Small tables with named rows and columns. After each table, cells are looked up by row and column.

Table Sulil
columns: Busaka, Gove, Bub
Saz: [178, 113, 217]
Fofi: [184, 172, 121]
Zava: [104, 171, 107]
Sudetug: [162, 152, 145]
Lizil: [84, 170, 113]
Vade: [148, 128, 132]
Nukaz: [129, 221, 170]
Nuvisa: [121, 129, 30]
Ror: [124, 160, 162]
Lasolab: [22, 184, 132]

What is the Bub of Ror in Sulil?
162
What is the Bub of Lizil in Sulil?
113
What is the Gove of Nukaz in Sulil?
221
What is the Bub of Zava in Sulil?
107
What is the Busaka of Fofi in Sulil?
184
What is the Gove of Nuvisa in Sulil?
129
What is the Bub of Fofi in Sulil?
121
What is the Gove of Lizil in Sulil?
170
What is the Gove of Vade in Sulil?
128
What is the Busaka of Ror in Sulil?
124
What is the Gove of Saz in Sulil?
113
What is the Gove of Ror in Sulil?
160

Table Reda
,Vog,Sovorar,Sobupe,Bib,Monanu,Diz
Fum,38,22,40,61,50,54
Ranenof,47,39,46,65,60,72
Tebe,89,91,78,47,50,28
Dute,48,69,74,36,50,72
Pilob,61,63,68,40,40,13

What is the Sovorar of Tebe in Reda?
91
What is the Sobupe of Ranenof in Reda?
46
What is the Vog of Tebe in Reda?
89
What is the Monanu of Ranenof in Reda?
60
What is the Diz of Dute in Reda?
72
What is the Vog of Pilob in Reda?
61
What is the Sovorar of Fum in Reda?
22
What is the Monanu of Tebe in Reda?
50
What is the Sobupe of Fum in Reda?
40
What is the Vog of Dute in Reda?
48
What is the Bib of Ranenof in Reda?
65

Fesot:
|  | Fafeni | Tedet | Bik | Mik | Kupok | Rusi | Nid |
|---|---|---|---|---|---|---|---|
| Gugavim | 92 | 154 | 124 | 209 | 154 | 97 | 103 |
| Lifuris | 148 | 116 | 150 | 84 | 138 | 170 | 176 |
| Difolek | 120 | 191 | 171 | 177 | 172 | 143 | 137 |
| Ril | 66 | 128 | 63 | 207 | 89 | 55 | 63 |

Gugavim, Bik: 124
Difolek, Mik: 177
Ril, Mik: 207
Ril, Rusi: 55
Ril, Kupok: 89
Gugavim, Fafeni: 92

Vosaz
columns: Zime, Rokiku, Folu, Gir, Zal, Zof, Pagunu, Zamutu
Femusi: [0.7, 0.5, 0.7, 0.5, 0.4, 0.3, 0.7, 0.7]
Diliti: [0.5, 0.5, 0.2, 0.6, 0.5, 0.3, 0.8, 0.7]
Dukipif: [0.6, 0.3, 0.7, 0.4, 0.7, 0.2, 0.4, 0.3]
Kug: [0.2, 0.4, 0.7, 0.7, 0.3, 0.8, 0.6, 0.3]

Rokiku of Femusi: 0.5
Rokiku of Dukipif: 0.3
Zamutu of Dukipif: 0.3
Rokiku of Kug: 0.4
Zal of Femusi: 0.4
Zof of Dukipif: 0.2
Zime of Femusi: 0.7
Zof of Kug: 0.8
Folu of Kug: 0.7
Folu of Femusi: 0.7
Zof of Diliti: 0.3
Zime of Kug: 0.2
Folu of Dukipif: 0.7

Table Fipirap
|  | Tup | Feb | Mir | Pemaf | Vadoku | Metoza | Moluda | Sive |
|---|---|---|---|---|---|---|---|---|
| Birar | 132 | 175 | 147 | 157 | 161 | 195 | 139 | 178 |
| Bosi | 123 | 121 | 131 | 135 | 166 | 139 | 154 | 156 |
| Fet | 102 | 105 | 44 | 128 | 203 | 60 | 182 | 74 |
| Sol | 180 | 134 | 136 | 154 | 171 | 125 | 152 | 119 |
| Zasoke | 164 | 137 | 121 | 145 | 157 | 142 | 171 | 112 |
| Sesep | 177 | 135 | 134 | 153 | 168 | 127 | 155 | 117 |
| Mitolo | 170 | 136 | 126 | 149 | 162 | 135 | 164 | 115 |
| Zeler | 123 | 161 | 135 | 163 | 157 | 187 | 135 | 191 |
| Tokerip | 120 | 120 | 141 | 114 | 155 | 148 | 165 | 153 |
| Mimos | 140 | 134 | 141 | 118 | 153 | 121 | 144 | 137 |
| Lal | 124 | 124 | 146 | 110 | 152 | 144 | 160 | 151 |
| Gefavi | 170 | 135 | 126 | 148 | 161 | 136 | 163 | 114 |

Tup of Tokerip: 120
Mir of Mitolo: 126
Mir of Gefavi: 126
Metoza of Sesep: 127
Pemaf of Birar: 157
Metoza of Tokerip: 148
Metoza of Mimos: 121
Vadoku of Birar: 161
Moluda of Bosi: 154
Feb of Gefavi: 135
Sive of Sesep: 117
Pemaf of Tokerip: 114
Sive of Fet: 74
Moluda of Fet: 182
Tup of Mitolo: 170
Moluda of Sesep: 155
Feb of Lal: 124
Pemaf of Gefavi: 148

Pid:
	Dag	Nopimi	Sed	Dedafug	Kasit	Bov
Zakofi	58	53	49	47	61	59
Nov	47	35	61	42	66	44
Bodapep	48	56	55	76	47	53
Fatimit	51	31	65	42	64	41
Lida	68	44	66	75	58	68
Muv	43	34	46	72	13	23
Rovapi	45	63	41	77	62	51
Tunib	45	58	32	2	32	93
Bagi	49	54	53	71	42	58
Nin	51	48	59	57	53	56
Seg	58	35	62	62	53	47
Lup	50	49	57	60	58	58
Mugim	67	72	42	42	20	28
Dovuvu	52	44	63	47	52	59

Dovuvu, Sed -> 63
Dovuvu, Kasit -> 52
Lup, Dag -> 50
Dovuvu, Bov -> 59
Lida, Sed -> 66
Tunib, Bov -> 93
Fatimit, Nopimi -> 31
Nov, Bov -> 44
Seg, Nopimi -> 35
Lup, Kasit -> 58
Zakofi, Nopimi -> 53
Muv, Dedafug -> 72
Fatimit, Kasit -> 64
Nov, Dag -> 47
Mugim, Nopimi -> 72
Lup, Bov -> 58

Table Nof
,Bulo,Demag,Deduv,Segu,Mok
Gev,406,362,444,266,572
Lotabo,406,385,433,519,420
Gibo,195,346,331,480,447
Gimobud,376,140,350,406,291
Kelel,345,463,402,424,430
Fizit,342,460,402,267,781

Mok of Kelel = 430
Deduv of Lotabo = 433
Deduv of Gimobud = 350
Bulo of Gimobud = 376
Mok of Lotabo = 420
Bulo of Gibo = 195
Segu of Kelel = 424
Segu of Fizit = 267
Bulo of Gev = 406
Which row has the largest Segu? Lotabo

Tunok.tsv
	Zevad	Bez
Regera	213	195
Bobek	179	187
Dozurap	160	160
Tise	104	207
Vop	199	226
Kav	179	60
Kisegel	140	199
Pebipuf	201	208
Zetoz	205	218
Baralu	146	198
Gukogik	202	179
Ruvi	209	184

What is the Zevad of Bobek in Tunok?
179
What is the Zevad of Tise in Tunok?
104
What is the Bez of Regera in Tunok?
195
What is the Bez of Ruvi in Tunok?
184
What is the Bez of Kav in Tunok?
60
What is the Bez of Bobek in Tunok?
187
What is the Zevad of Regera in Tunok?
213
What is the Zevad of Vop in Tunok?
199
What is the Bez of Pebipuf in Tunok?
208
What is the Zevad of Pebipuf in Tunok?
201
What is the Zevad of Ruvi in Tunok?
209
What is the Bez of Baralu in Tunok?
198
What is the Bez of Dozurap in Tunok?
160
What is the Bez of Kisegel in Tunok?
199
Which row has the largest Bez? Vop

Table Dag
            Sov    Foz     Ler  Fofugim     Vez    Deg  Gamedif  Rirugil  Fivarav
Tek       33304  32033   44139    25838  -17854  -2297    13668   -40513    29521
Vor       50790  37180   14773    -6134  -41140  10866    25855    10881    29521
Bel        7075  37180   24561    41824   20957  -2297     7575    -1968   -31118
Mepivig    7075  21740   24561     4524  -10092   7575    19762    87971   -21011
Gulev     50790  11446   34350     4524   -2330  30610    31948   -27664    39628
Fekosa   -27897  11446  -53748    -6134   28719    994   -16798    23729    19415

Rirugil of Mepivig is 87971
Gamedif of Vor is 25855
Sov of Tek is 33304
Gamedif of Fekosa is -16798
Sov of Vor is 50790
Ler of Tek is 44139
Vez of Tek is -17854
Foz of Mepivig is 21740
Fivarav of Bel is -31118
Gamedif of Gulev is 31948
Deg of Gulev is 30610
Rirugil of Fekosa is 23729
Deg of Fekosa is 994
Rirugil of Gulev is -27664
Gamedif of Mepivig is 19762
Fivarav of Fekosa is 19415
Sov of Bel is 7075
Sov of Fekosa is -27897
Foz of Gulev is 11446
Fofugim of Fekosa is -6134

Table Soso
         Vezavo  Kibefa   Kas  Nalarin  Pimip   Bos  Muf  Nirova   Kat  Vasi
Liva       -659     353    68      691    807  -117  173    -117  -405   111
Maled       107      97  -257      190   -849   696  429     472  -270  -297
Vorobam      91     178  -163      290   -802   530  219     374  -269  -306
Gafo        213      39  -279      389   -797   548  397     532  -247  -406
Lanibir    -620     622   -18      585    282  -400  267     223  -698   784
Gak          13     -47  -384      266   -912   335  461      67    15    15

What is the Kat of Gafo in Soso? -247
What is the Vezavo of Vorobam in Soso? 91
What is the Kibefa of Liva in Soso? 353
What is the Kibefa of Gafo in Soso? 39
What is the Bos of Gafo in Soso? 548
What is the Vezavo of Gak in Soso? 13
What is the Nalarin of Gafo in Soso? 389
What is the Muf of Lanibir in Soso? 267
What is the Kas of Vorobam in Soso? -163
What is the Nalarin of Maled in Soso? 190
What is the Vasi of Maled in Soso? -297
What is the Vasi of Vorobam in Soso? -306
What is the Kas of Maled in Soso? -257
What is the Pimip of Gak in Soso? -912
What is the Vezavo of Maled in Soso? 107
What is the Bos of Maled in Soso? 696
What is the Nirova of Gafo in Soso? 532
What is the Kat of Lanibir in Soso? -698

Meref:
|  | Sese | Mab |
|---|---|---|
| Pugipef | 2.516 | 5.374 |
| Rav | -3.067 | -9.184 |
| Mudi | -8.745 | -4.468 |
| Topu | 4.255 | -7.806 |
| Gupi | -0.391 | 8.123 |
| Dar | -4.694 | -7.167 |
| Lafavad | 0.453 | -9.012 |

Sese of Mudi = -8.745
Sese of Pugipef = 2.516
Sese of Lafavad = 0.453
Sese of Rav = -3.067
Sese of Gupi = -0.391
Mab of Topu = -7.806
Mab of Mudi = -4.468
Sese of Topu = 4.255
Mab of Lafavad = -9.012
Mab of Pugipef = 5.374

Gosok.csv
,Gitasim,Kal,Ronomi,Pif
Rogo,501,456,613,238
Sikeni,642,444,464,359
Nada,676,451,447,541
Sovuti,529,491,441,559
Romem,602,377,120,945
Betom,584,139,410,474
Gidova,604,610,442,406
Botiki,513,374,481,548
Pulev,627,349,382,722
Ripo,533,549,351,606
Pon,644,635,327,533
Nevere,648,509,223,785

Gitasim of Romem is 602
Pif of Ripo is 606
Gitasim of Betom is 584
Pif of Gidova is 406
Gitasim of Sovuti is 529
Pif of Nevere is 785
Gitasim of Nevere is 648
Pif of Pon is 533
Kal of Rogo is 456
Ronomi of Nevere is 223
Ronomi of Sikeni is 464
Pif of Nada is 541
Ronomi of Nada is 447
Kal of Nada is 451
Ronomi of Gidova is 442
Gitasim of Gidova is 604
Pif of Romem is 945
Pif of Betom is 474

Table Daz
         Dutegak  Piposuk  Sur  Zomuz
Feru         110       60  101     68
Balifal       47       89  122    144
Vuv          104       66   81     50
Suzak        131       83  103     63
Bofi          87      103   61    118
Lobet        129       94  143    115
Folaser       58       91   50     83
Miga         204      127  116    150
Furu          65      110  111    115
Gam          146      103   65     63
Gopag        161       90  110     53
Panol         36       73  139    154

Zomuz of Lobet is 115
Sur of Gam is 65
Zomuz of Gam is 63
Dutegak of Vuv is 104
Sur of Panol is 139
Dutegak of Balifal is 47
Dutegak of Suzak is 131
Zomuz of Vuv is 50
Piposuk of Miga is 127
Dutegak of Gam is 146
Dutegak of Folaser is 58
Sur of Suzak is 103
Piposuk of Suzak is 83
Zomuz of Furu is 115
Piposuk of Panol is 73
Dutegak of Feru is 110
Sur of Bofi is 61
Sur of Furu is 111
Which row has the largest Piposuk? Miga

